Here is a tiny trained network, its code and every weight. The questions are about switching its units off for an input and a target symbol, where a switched-off unit gives its printed mean instead of its output.

import numpy as np


def w(rows, s, z=0):
    codes = np.array(rows[::2]) - 128.0
    scale = np.full(codes.shape[1], s)
    scale[-1] = z or s
    return codes * scale


def f(y):
    return y / 2 * (1 + np.tanh(0.7978845608 * (y + 0.044715 * y**3)))


def softmax(a):
    e = np.exp(a - a.max(-1, keepdims=True))
    return e / e.sum(-1, keepdims=True)


def log_softmax(a):
    a = a - a.max(-1, keepdims=True)
    return a - np.log(np.exp(a).sum(-1, keepdims=True))


def net(x, mask):
    ids = ['ΓΠαβδηθλτ'.index(c) for c in x.split()]
    T = len(ids)
    res = E[ids] + P[:T]
    r = res
    for j in range(3):
        rows = slice(2 * j, 2 * j + 2)
        q, k, v = (r @ M[0][rows].T for M in (Q, K, V))
        z = softmax(np.where(np.tri(T) > 0, q @ k.T / 2**0.5, -1e9)) @ v
        o = O[0][rows]
        res = res + np.where(mask[j], z, o[:, -1]) @ o[:, :-1]
    y = f(res @ A[0][:, :-1].T + A[0][:, -1])
    res = res + np.where(mask[3:11], y, B[0][:, -1]) @ B[0][:, :-1]
    return log_softmax(res[-1] @ U[:, :-1].T + U[:, -1])


Q, K, V, O, A, B = {}, {}, {}, {}, {}, {}
E = w([
[107,145,153,131],'Γ',
[72,123,157,171],'Π',
[68,109,109,8],'α',
[124,156,112,121],'β',
[115,155,124,136],'δ',
[186,171,207,153],'η',
[205,114,189,73],'θ',
[109,141,131,132],'λ',
[108,147,121,135],'τ',
],0.016)
P = w([
[155,111,104,156],'0',
[14,226,228,112],'1',
[221,86,104,200],'2',
[73,254,221,81],'3',
[199,51,153,228],'4',
[41,193,247,78],'5',
[198,32,180,217],'6',
[31,149,250,88],'7',
[201,11,205,176],'8',
],0.0083)
Q[0] = w([
[119,127,55,1],'h1',
[60,168,9,125],'h1',
[66,175,45,3],'h2',
[116,175,73,148],'h2',
[254,109,253,183],'h3',
[36,120,119,246],'h3',
],0.0083)
K[0] = w([
[15,144,16,125],'h1',
[77,200,14,157],'h1',
[179,86,185,175],'h2',
[132,18,146,121],'h2',
[230,254,139,249],'h3',
[50,206,149,84],'h3',
],0.0086)
V[0] = w([
[90,144,4,192],'h1',
[75,165,207,132],'h1',
[174,101,68,192],'h2',
[124,127,127,147],'h2',
[222,128,197,155],'h3',
[79,83,170,109],'h3',
],0.014)
O[0] = w([
[161,51,227,34,7],'h1',
[46,151,109,183,174],'h1',
[246,129,176,104,58],'h2',
[97,140,158,150,122],'h2',
[81,126,129,195,175],'h3',
[108,200,80,171,143],'h3',
],0.011,0.016)
A[0] = w([
[153,55,97,121,39],'n1',
[138,9,83,189,62],'n2',
[119,96,48,76,159],'n3',
[91,126,96,176,94],'n4',
[123,47,40,155,139],'n5',
[136,81,18,142,158],'n6',
[109,162,184,45,254],'n7',
[139,71,121,183,45],'n8',
],0.013,0.0082)
B[0] = w([
[164,162,180,119,127],'n1',
[193,176,167,131,156],'n2',
[158,85,254,174,139],'n3',
[145,60,113,91,254],'n4',
[160,164,218,80,186],'n5',
[183,138,184,77,200],'n6',
[110,71,60,149,143],'n7',
[130,144,45,233,146],'n8',
],0.0096,0.033)
U = w([
[77,185,76,154,159],'Γ',
[94,123,106,169,254],'Π',
[115,151,209,141,158],'α',
[194,72,56,135,115],'β',
[179,70,71,155,69],'δ',
[171,113,122,220,155],'η',
[248,229,71,124,88],'θ',
[165,85,86,155,91],'λ',
[183,78,55,127,115],'τ',
],0.011,0.0061)

Each question gives the input, a string of symbols that net reads in full, and the target symbol t.
The units are the heads (2 rows each of Q, K, V and O) and the neurons (one row each of A and B). Each row of codes is followed by its name. A weight is (code - 128) times the scale printed after its matrix; where a second scale follows, it is the last column's (O, A, B and U).
mask holds one flag per unit, heads first, then neurons. A switched-off unit (its flag False) gives its mean, the last column of its rows in O or B, instead of its output. The means were averaged over made-up inputs and are rounded, as every weight is.
A unit's drop is (log p(t) with every unit on - log p(t) with that unit switched off) / (log p(t) with every unit on - log p(t) with every unit switched off).
The circuit of an input: a set's keep is (log p(t) with only the set's units on - log p(t) with every unit switched off) / (log p(t) with every unit on - log p(t) with every unit switched off). Starting from all 11 units, units are removed one at a time, each time the one whose removal leaves the highest keep (on an exact tie, the one counted first), for as long as the keep stays at least 0.8.
units of the circuit, in order: the units of the circuit, biggest drop first
k most important neurons: the k neurons with the biggest drops, biggest first
which heads matter: for each layer, one digit per head in row order, 1 if its drop is at least 0.15 and else 0, layers parted by /
drop when u is switched off: that unit's drop, to one decimal
input η η Π λ η θ λ, target θ: units of the circuit, in order -> (n2 n6 h1)
input β Π β α θ β Γ, target θ: units of the circuit, in order -> (h1 n6)
input η τ θ θ δ α θ α Π, target α: units of the circuit, in order -> (n5 h2)
input τ Π τ λ τ Π β θ, target Γ: 2 most important neurons -> (n3 n2)
input Π Π θ δ λ α τ δ δ, target α: 2 most important neurons -> (n5 n6)
input α α λ θ λ δ β, target θ: units of the circuit, in order -> (n6 n5)
input θ α Γ, target α: units of the circuit, in order -> (h2 n5 n6)
input Π β τ α θ Γ Π λ τ, target θ: units of the circuit, in order -> (h1 n6)
input α δ Γ β δ, target α: units of the circuit, in order -> (n4 h1)
input θ θ Γ Π α α β, target α: which heads matter -> 010
input α δ Π δ α η α τ β, target α: units of the circuit, in order -> (n5 n6)
input θ β δ Γ τ, target θ: which heads matter -> 000
input τ Π θ β β, target θ: which heads matter -> 000
input α θ λ δ Π, target θ: which heads matter -> 100
input α α α Γ θ θ α η, target Γ: most important neuron -> (n3)
input Π α Π τ η θ Π α Γ, target α: 3 most important neurons -> (n5 n6 n2)
input Π θ θ, target θ: most important neuron -> (n2)
input θ τ η θ θ α α θ δ, target θ: 3 most important neurons -> (n2 n5 n6)
input θ λ α τ τ δ Π α τ, target α: drop when n6 is switched off -> 0.1
input θ Γ δ β Π, target θ: drop when n7 is switched off -> 0.0
input τ θ α θ θ Γ λ, target θ: drop when h3 is switched off -> 0.0
input δ β θ Π Π η, target Γ: drop when n4 is switched off -> -0.1
input α Γ λ, target α: most important neuron -> (n4)
